Here is a tiny trained network, its code and every weight. The questions are about switching its units off for an input and a target symbol, where a switched-off unit gives its printed mean instead of its output.

import numpy as np


def w(rows, s, z=0):
    codes = np.array(rows[::2]) - 128.0
    scale = np.full(codes.shape[1], s)
    scale[-1] = z or s
    return codes * scale


def f(y):
    return np.maximum(y, 0)


def softmax(a):
    e = np.exp(a - a.max(-1, keepdims=True))
    return e / e.sum(-1, keepdims=True)


def log_softmax(a):
    a = a - a.max(-1, keepdims=True)
    return a - np.log(np.exp(a).sum(-1, keepdims=True))


def net(x, mask):
    ids = ['ΠΨαβεζηθμσ'.index(c) for c in x.split()]
    T = len(ids)
    res = E[ids] + P[:T]
    r = res
    for j in range(2):
        rows = slice(4 * j, 4 * j + 4)
        q, k, v = (r @ M[0][rows].T for M in (Q, K, V))
        z = softmax(np.where(np.tri(T) > 0, q @ k.T / 4**0.5, -1e9)) @ v
        o = O[0][rows]
        res = res + np.where(mask[j], z, o[:, -1]) @ o[:, :-1]
    y = f(res @ A[0][:, :-1].T + A[0][:, -1])
    res = res + np.where(mask[2:6], y, B[0][:, -1]) @ B[0][:, :-1]
    return log_softmax(res[-1] @ U[:, :-1].T + U[:, -1])


Q, K, V, O, A, B = {}, {}, {}, {}, {}, {}
E = w([
[253,147,74,153],'Π',
[203,162,95,202],'Ψ',
[165,195,81,227],'α',
[198,95,172,190],'β',
[187,77,149,146],'ε',
[108,106,152,141],'ζ',
[134,109,60,126],'η',
[146,205,11,117],'θ',
[137,142,120,208],'μ',
[187,135,13,78],'σ',
],0.0081)
P = w([
[109,20,80,85],'0',
[248,222,180,109],'1',
[200,109,61,236],'2',
[126,209,147,129],'3',
[214,92,87,254],'4',
[98,214,127,134],'5',
[221,95,89,253],'6',
[76,224,82,116],'7',
[222,79,77,229],'8',
[75,142,76,42],'9',
],0.0086)
Q[0] = w([
[197,95,105,201],'h1',
[120,181,170,129],'h1',
[213,58,44,184],'h1',
[62,119,76,48],'h1',
[142,73,48,244],'h2',
[34,137,71,162],'h2',
[194,113,116,160],'h2',
[169,31,62,145],'h2',
],0.011)
K[0] = w([
[119,69,125,78],'h1',
[151,190,145,132],'h1',
[85,6,133,73],'h1',
[114,122,139,189],'h1',
[59,4,101,86],'h2',
[35,103,112,132],'h2',
[148,83,143,108],'h2',
[114,65,129,39],'h2',
],0.015)
V[0] = w([
[112,66,160,227],'h1',
[232,140,70,137],'h1',
[165,69,166,103],'h1',
[143,197,114,167],'h1',
[4,81,111,92],'h2',
[136,175,80,68],'h2',
[147,65,148,82],'h2',
[52,184,145,138],'h2',
],0.018)
O[0] = w([
[23,73,135,201,144],'h1',
[178,199,45,168,245],'h1',
[104,201,182,184,141],'h1',
[111,141,46,124,119],'h1',
[127,40,249,105,74],'h2',
[214,132,104,84,147],'h2',
[126,178,209,158,137],'h2',
[96,67,126,61,41],'h2',
],0.016,0.011)
A[0] = w([
[2,9,122,234,65],'n1',
[69,114,31,60,2],'n2',
[174,70,7,193,234],'n3',
[205,34,86,253,253],'n4',
],0.0082,0.00092)
B[0] = w([
[165,15,26,206,154],'n1',
[208,224,174,214,180],'n2',
[27,50,211,41,255],'n3',
[111,146,79,2,202],'n4',
],0.0089,0.036)
U = w([
[108,200,39,159,180],'Π',
[83,143,93,135,251],'Ψ',
[87,71,81,103,148],'α',
[129,154,46,223,35],'β',
[108,178,129,217,65],'ε',
[123,68,137,148,151],'ζ',
[118,152,225,135,107],'η',
[199,66,82,90,68],'θ',
[171,73,2,157,70],'μ',
[216,158,64,172,28],'σ',
],0.0052,0.003)

Each question gives the input, a string of symbols that net reads in full, and the target symbol t.
The units are the heads (4 rows each of Q, K, V and O) and the neurons (one row each of A and B). Each row of codes is followed by its name. A weight is (code - 128) times the scale printed after its matrix; where a second scale follows, it is the last column's (O, A, B and U).
mask holds one flag per unit, heads first, then neurons. A switched-off unit (its flag False) gives its mean, the last column of its rows in O or B, instead of its output. The means were averaged over made-up inputs and are rounded, as every weight is.
A unit's drop is (log p(t) with every unit on - log p(t) with that unit switched off) / (log p(t) with every unit on - log p(t) with every unit switched off).
The circuit of an input: a set's keep is (log p(t) with only the set's units on - log p(t) with every unit switched off) / (log p(t) with every unit on - log p(t) with every unit switched off). Starting from all 6 units, units are removed one at a time, each time the one whose removal leaves the highest keep (on an exact tie, the one counted first), for as long as the keep stays at least 0.8.
circuit, biggest first: the units of the circuit, biggest drop first
unit that matters most: the unit with the biggest drop
k most important neurons: the k neurons with the biggest drops, biggest first
heads that matter: for each layer, one digit per head in row order, 1 if its drop is at least 0.15 and else 0, layers parted by /
drop when u is switched off: that unit's drop, to one decimal
input α β Ψ, target α: circuit, biggest first	n2, h1, h2
input β α μ Π θ ε ζ, target β: circuit, biggest first	n3, h1, n1
input α Ψ Π ε α β μ η ε, target α: heads that matter	10
input Π μ β μ ζ β α η Π, target Π: 2 most important neurons	n4, n1
input η α β θ Π η α, target η: heads that matter	11
input α η β, target α: circuit, biggest first	n2, h1, n4
input σ η μ η ε μ θ σ μ, target σ: unit that matters most	n3
input μ β ε ε ζ β α α ζ, target μ: circuit, biggest first	n1, h1, n3, h2
input θ μ β, target θ: circuit, biggest first	h2, h1
input β μ ζ α θ μ θ μ η, target β: heads that matter	11
input α β μ α β μ μ ζ β, target α: 3 most important neurons	n2, n4, n3
input μ Ψ Ψ Ψ μ μ ε, target μ: circuit, biggest first	n1, n3, h1, h2
input μ η α Π η μ θ, target μ: 2 most important neurons	n3, n1
input β α μ, target β: most important neuron	n3
input α ε β β Π, target α: heads that matter	10
input μ μ η Π μ θ α, target μ: 2 most important neurons	n1, n3
input μ α η, target μ: 3 most important neurons	n1, n3, n2
input α Π Π ε β η θ, target α: 3 most important neurons	n2, n3, n4
input α ζ σ μ α Π η, target α: 3 most important neurons	n3, n2, n4
input ζ α Π Ψ μ θ β, target ζ: 2 most important neurons	n1, n2
input α β Π η Π ζ, target Π: unit that matters most	h2
input θ μ σ ε μ α Π ε β, target θ: drop when h1 is switched off	0.3
input σ ε α ζ θ θ σ, target σ: drop when h1 is switched off	0.6
input η Π σ σ ε, target η: drop when h1 is switched off	0.5
